Below is a small trained network, with its code and all its weights. Each question gives an input and a target symbol and asks what happens when units are switched off, that is, made to give their printed mean instead of their output.

import numpy as np


def w(rows, s, z=0):
    codes = np.array(rows[::2]) - 128.0
    scale = np.full(codes.shape[1], s)
    scale[-1] = z or s
    return codes * scale


def norm(h):
    return h / np.sqrt((h * h).mean(-1, keepdims=True) + 1e-5)


def f(y):
    return np.maximum(y, 0)


def softmax(a):
    e = np.exp(a - a.max(-1, keepdims=True))
    return e / e.sum(-1, keepdims=True)


def log_softmax(a):
    a = a - a.max(-1, keepdims=True)
    return a - np.log(np.exp(a).sum(-1, keepdims=True))


def net(x, mask):
    ids = ['γδζμξτψ'.index(c) for c in x.split()]
    T = len(ids)
    res = E[ids] + P[:T]
    u = 0
    for l in range(2):
        q, k, v = (norm(res) @ M[l].T for M in (Q, K, V))
        z = softmax(np.where(np.tri(T) > 0, q @ k.T / 2**0.5, -1e9)) @ v
        res = res + np.where(mask[u], z, O[l][:, -1]) @ O[l][:, :-1]
        u += 1
        y = f(norm(res) @ A[l][:, :-1].T + A[l][:, -1])
        res = res + np.where(mask[u : u + 4], y, B[l][:, -1]) @ B[l][:, :-1]
        u += 4
    return log_softmax(norm(res)[-1] @ U[:, :-1].T + U[:, -1])


Q, K, V, O, A, B = {}, {}, {}, {}, {}, {}
E = w([
[171,112,183,58,105,151,100,132,235,125],'γ',
[2,148,56,215,143,104,111,121,176,30],'δ',
[232,176,178,102,123,50,44,33,133,93],'ζ',
[61,107,54,207,99,174,100,45,131,66],'μ',
[145,109,102,143,153,204,223,72,159,32],'ξ',
[145,74,216,242,244,205,40,148,109,68],'τ',
[63,140,177,208,161,122,199,61,150,150],'ψ',
],0.014)
P = w([
[185,120,170,120,52,117,126,152,37,92],'0',
[145,190,124,187,102,125,141,137,151,123],'1',
[132,167,121,186,111,145,131,128,140,137],'2',
[106,165,121,139,161,143,164,112,122,153],'3',
[119,120,101,124,154,161,153,119,123,161],'4',
[129,79,100,112,148,178,144,120,106,169],'5',
[116,47,80,132,138,171,120,139,119,178],'6',
[146,5,107,103,169,190,130,133,109,165],'7',
],0.012)
Q[0] = w([
[160,109,93,113,156,24,101,146,183,139],'0.h0',
[31,80,124,177,178,254,126,171,204,111],'0.h0',
],0.0091)
K[0] = w([
[117,129,51,81,135,61,40,33,129,55],'0.h0',
[84,22,113,189,213,254,167,98,107,155],'0.h0',
],0.0077)
V[0] = w([
[167,215,131,69,198,171,234,253,147,76],'0.h0',
[198,132,112,58,161,158,51,38,155,239],'0.h0',
],0.004)
O[0] = w([
[1,111,160,101,94,96,233,150,224,106,1],'0.h0',
[23,226,153,216,160,199,144,174,12,98,10],'0.h0',
],0.0085,0.002)
A[0] = w([
[145,220,159,144,187,182,83,204,62,161,86],'0.n0',
[135,111,125,138,143,190,74,149,147,120,166],'0.n1',
[62,177,101,136,106,152,159,130,34,3,251],'0.n2',
[106,130,60,121,44,126,145,207,101,200,133],'0.n3',
],0.0073,0.0026)
B[0] = w([
[114,84,140,114,132,3,98,143,179,82,228],'0.n0',
[72,178,92,96,104,152,128,100,142,155,253],'0.n1',
[206,135,138,110,98,193,181,91,113,81,233],'0.n2',
[141,138,134,53,149,224,102,95,173,146,130],'0.n3',
],0.011,0.0041)
Q[1] = w([
[112,233,99,86,104,94,199,53,127,172],'1.h0',
[125,70,93,156,57,254,142,105,226,132],'1.h0',
],0.0076)
K[1] = w([
[73,252,124,197,242,133,142,108,236,220],'1.h0',
[63,1,108,115,200,189,144,143,59,197],'1.h0',
],0.0078)
V[1] = w([
[152,187,31,2,75,224,141,154,175,80],'1.h0',
[166,114,136,212,104,169,239,87,87,198],'1.h0',
],0.0075)
O[1] = w([
[151,150,153,124,111,85,64,178,68,8,20],'1.h0',
[134,106,252,254,41,26,98,47,203,151,253],'1.h0',
],0.0099,0.006)
A[1] = w([
[103,105,188,148,87,111,132,145,152,102,40],'1.n0',
[150,113,91,97,92,110,163,191,87,116,4],'1.n1',
[106,136,122,118,138,178,157,100,144,179,217],'1.n2',
[103,123,155,188,101,109,184,82,162,250,149],'1.n3',
],0.016,0.0027)
B[1] = w([
[92,76,130,48,115,112,218,198,100,176,163],'1.n0',
[93,141,128,228,179,90,160,143,169,204,136],'1.n1',
[159,143,181,179,65,158,195,128,155,134,172],'1.n2',
[115,156,158,96,154,52,71,7,123,227,250],'1.n3',
],0.015,0.025)
U = w([
[198,186,190,136,79,122,51,142,62,11,202],'γ',
[106,167,28,2,159,166,120,161,66,133,171],'δ',
[216,46,91,197,181,82,120,172,206,98,4],'ζ',
[121,77,128,21,66,85,184,174,85,74,93],'μ',
[122,183,212,178,81,100,116,254,43,130,115],'ξ',
[181,176,124,141,72,227,181,176,93,140,156],'τ',
[121,158,150,114,91,75,125,100,105,177,141],'ψ',
],0.0071,0.0024)

Each question gives the input, a string of symbols that net reads in full, and the target symbol t.
The units are the heads (2 rows each of Q, K, V and O) and the neurons (one row each of A and B). Each row of codes is followed by its name. A weight is (code - 128) times the scale printed after its matrix; where a second scale follows, it is the last column's (O, A, B and U).
mask holds one flag per unit, layer by layer, with each layer's heads first. A switched-off unit (its flag False) gives its mean, the last column of its rows in O or B, instead of its output. The means were averaged over made-up inputs and are rounded, as every weight is.
A unit's drop is (log p(t) with every unit on - log p(t) with that unit switched off) / (log p(t) with every unit on - log p(t) with every unit switched off).
The circuit of an input: a set's keep is (log p(t) with only the set's units on - log p(t) with every unit switched off) / (log p(t) with every unit on - log p(t) with every unit switched off). Starting from all 10 units, units are removed one at a time, each time the one whose removal leaves the highest keep (on an exact tie, the one counted first), for as long as the keep stays at least 0.8.
units of the circuit, in order: the units of the circuit, biggest drop first
k most important neurons: the k neurons with the biggest drops, biggest first
k most important neurons of layer l: the k neurons of layer l with the biggest drops, biggest first
input δ ψ ψ τ ξ ξ, target τ: units of the circuit, in order -> 1.n3, 1.h0, 0.n1
input τ γ ξ τ, target τ: units of the circuit, in order -> 1.h0, 1.n3, 1.n2, 0.n0
input ξ γ ξ ξ, target μ: 3 most important neurons -> 1.n3, 1.n0, 1.n2
input γ ζ γ δ δ, target ζ: units of the circuit, in order -> 0.h0, 1.h0, 1.n3, 1.n1
input ζ δ γ μ ψ μ γ γ, target γ: 2 most important neurons of layer 0 -> 0.n0, 0.n1
input ζ δ μ γ γ τ δ, target τ: units of the circuit, in order -> 1.h0, 1.n3, 1.n2, 0.n0
input γ ζ δ γ, target δ: units of the circuit, in order -> 1.h0, 1.n2
input τ ξ ξ δ, target μ: units of the circuit, in order -> 1.h0, 1.n3, 0.h0
input ψ δ δ τ δ ξ δ ζ, target γ: 3 most important neurons -> 1.n0, 1.n3, 0.n0
input ζ δ μ τ γ, target τ: 2 most important neurons -> 0.n0, 1.n3
input τ γ ψ ψ ζ τ, target τ: 2 most important neurons -> 1.n3, 1.n2
input γ μ τ ψ ζ ζ δ γ, target δ: 2 most important neurons -> 1.n2, 0.n1
input ζ τ μ μ, target τ: 2 most important neurons of layer 0 -> 0.n2, 0.n1
input ξ δ ζ ξ γ ψ ζ, target δ: units of the circuit, in order -> 0.h0, 1.h0, 0.n0, 1.n3
input γ τ γ γ δ, target ζ: 2 most important neurons of layer 0 -> 0.n1, 0.n0
input ζ ψ τ μ δ δ γ, target ζ: 4 most important neurons -> 1.n3, 1.n1, 1.n0, 1.n2
input γ τ μ ψ ζ ψ γ τ, target γ: units of the circuit, in order -> 1.h0, 1.n0, 1.n3
input ψ ζ ξ τ ξ, target τ: units of the circuit, in order -> 1.h0, 1.n3, 0.n0
input ξ ζ δ μ δ, target γ: most important neuron of layer 1 -> 1.n3
input ξ τ ξ ξ μ τ, target μ: 2 most important neurons -> 1.n0, 1.n3
input ψ τ δ ζ μ, target γ: 3 most important neurons -> 1.n3, 0.n0, 1.n0
input ξ ξ ζ ζ ψ ζ τ, target ξ: most important neuron -> 1.n3
input ψ ψ μ τ μ ζ δ, target γ: most important neuron of layer 1 -> 1.n0
input ξ μ ψ τ, target ξ: 2 most important neurons of layer 1 -> 1.n3, 1.n0
input τ ψ μ μ δ δ γ, target ζ: 4 most important neurons -> 1.n3, 1.n1, 1.n0, 0.n0
input ζ ζ δ, target δ: 2 most important neurons -> 1.n2, 1.n3
input ξ γ γ ζ γ δ, target δ: 2 most important neurons -> 1.n2, 0.n2
input ψ ψ τ γ δ, target τ: 2 most important neurons -> 1.n3, 0.n2
